[[  4.1 -11.0   0.3  11.5  12.5  -0.1   0.2   2.8   7.3 -13.7   4.0   9.9
    5.8   3.4]
 [ 44.4   8.0  -0.5  -2.9  -7.5   0.4   0.0  -0.8  -4.1 -34.5  -0.5  -2.3
   -1.4  -0.2]
 [ 10.9  -1.2   0.5   5.1  16.0   0.0  -0.4   1.6   4.7 -15.9  -0.1   7.3
    1.4   0.8]
 [  9.9  -5.0  -0.2  17.7  -7.7   0.3  -0.7   1.2   1.3  -5.9  10.6   3.2
   13.7   4.4]]
:
[[  9.9  -5.0  -0.2  17.7  -7.7   0.3  -0.7   1.2   1.3  -5.9  10.6   3.2
   13.7   4.4]
 [  4.1 -11.0   0.3  11.5  12.5  -0.1   0.2   2.8   7.3 -13.7   4.0   9.9
    5.8   3.4]
 [ 44.4   8.0  -0.5  -2.9  -7.5   0.4   0.0  -0.8  -4.1 -34.5  -0.5  -2.3
   -1.4  -0.2]
 [ 10.9  -1.2   0.5   5.1  16.0   0.0  -0.4   1.6   4.7 -15.9  -0.1   7.3
    1.4   0.8]]

[[ 39.8  -1.4 -42.1 -26.7   0.7   0.3  -7.4 -21.3 -43.9 -18.2]
 [-21.8   0.8  41.0  24.6   0.2  -0.9   6.9  16.1 -44.1  17.3]]
:
[[-21.8   0.8  41.0  24.6   0.2  -0.9   6.9  16.1 -44.1  17.3]
 [ 39.8  -1.4 -42.1 -26.7   0.7   0.3  -7.4 -21.3 -43.9 -18.2]]

[[ -0.1   0.1  -0.4]
 [ -0.5  -0.6   0.5]
 [  0.0   0.7  -0.9]
 [  1.7   3.0 -10.0]
 [ 11.8  41.5  19.5]
 [ 22.4  28.3  -1.2]
 [ -9.1 -17.7  -0.6]]
:
[[ -9.1 -17.7  -0.6]
 [ -0.1   0.1  -0.4]
 [ -0.5  -0.6   0.5]
 [  0.0   0.7  -0.9]
 [  1.7   3.0 -10.0]
 [ 11.8  41.5  19.5]
 [ 22.4  28.3  -1.2]]

[[ 23.7 -10.4 -16.0 -19.7]
 [ 20.1  -9.4  25.3  22.1]
 [-20.7   3.8  11.2  10.1]
 [-11.5  -2.1 -19.1 -16.7]
 [ 11.5   9.6  11.7   0.1]
 [ -7.0   4.6   5.7  17.6]
 [-13.5   8.3  17.1  36.4]
 [-17.8   7.1  11.1  36.4]
 [ 46.1   0.6  -4.7  -9.5]
 [ 23.1  -4.0  28.5  25.7]
 [-20.7   9.6 -19.1 -19.7]
 [ 46.1 -10.4  28.5   3.4]]
:
[[ 46.1 -10.4  28.5   3.4]
 [ 23.7 -10.4 -16.0 -19.7]
 [ 20.1  -9.4  25.3  22.1]
 [-20.7   3.8  11.2  10.1]
 [-11.5  -2.1 -19.1 -16.7]
 [ 11.5   9.6  11.7   0.1]
 [ -7.0   4.6   5.7  17.6]
 [-13.5   8.3  17.1  36.4]
 [-17.8   7.1  11.1  36.4]
 [ 46.1   0.6  -4.7  -9.5]
 [ 23.1  -4.0  28.5  25.7]
 [-20.7   9.6 -19.1 -19.7]]

[[-21.4  15.7 -15.0 -38.4 -13.4 -23.9 -13.9  -1.7 -17.2]
 [ 35.1  -1.4  28.0  35.0  13.6 -53.1  -5.5   0.0 -11.6]
 [ 18.9  -1.5  46.4  21.0 -13.2 -26.9  -8.4  -3.1 -13.6]
 [  9.4  17.6   8.5   0.0  -0.8 -42.9 -11.6   2.1 -13.8]
 [ 34.1  -1.7  30.8  33.6  10.4 -55.4  -5.3   1.0 -12.1]
 [-16.5 -30.9 -35.6 -24.3  15.9  35.8 -13.2 -32.2 -15.9]
 [  4.1   3.2  49.3   2.4 -30.6 -36.7  -7.0   4.1 -15.9]]
:
[[  4.1   3.2  49.3   2.4 -30.6 -36.7  -7.0   4.1 -15.9]
 [-21.4  15.7 -15.0 -38.4 -13.4 -23.9 -13.9  -1.7 -17.2]
 [ 35.1  -1.4  28.0  35.0  13.6 -53.1  -5.5   0.0 -11.6]
 [ 18.9  -1.5  46.4  21.0 -13.2 -26.9  -8.4  -3.1 -13.6]
 [  9.4  17.6   8.5   0.0  -0.8 -42.9 -11.6   2.1 -13.8]
 [ 34.1  -1.7  30.8  33.6  10.4 -55.4  -5.3   1.0 -12.1]
 [-16.5 -30.9 -35.6 -24.3  15.9  35.8 -13.2 -32.2 -15.9]]

[[ -9.2   9.9  17.7  -8.8  -8.1  52.2  13.5 -13.3  50.4   7.6 -15.1  23.0
   10.8   8.7]
 [  6.6  14.7   4.4  -6.8  10.9 -54.1  -9.7  15.3 -57.1 -16.9   6.8 -23.7
   -2.3  -4.4]]
:
[[  6.6  14.7   4.4  -6.8  10.9 -54.1  -9.7  15.3 -57.1 -16.9   6.8 -23.7
   -2.3  -4.4]
 [ -9.2   9.9  17.7  -8.8  -8.1  52.2  13.5 -13.3  50.4   7.6 -15.1  23.0
   10.8   8.7]]
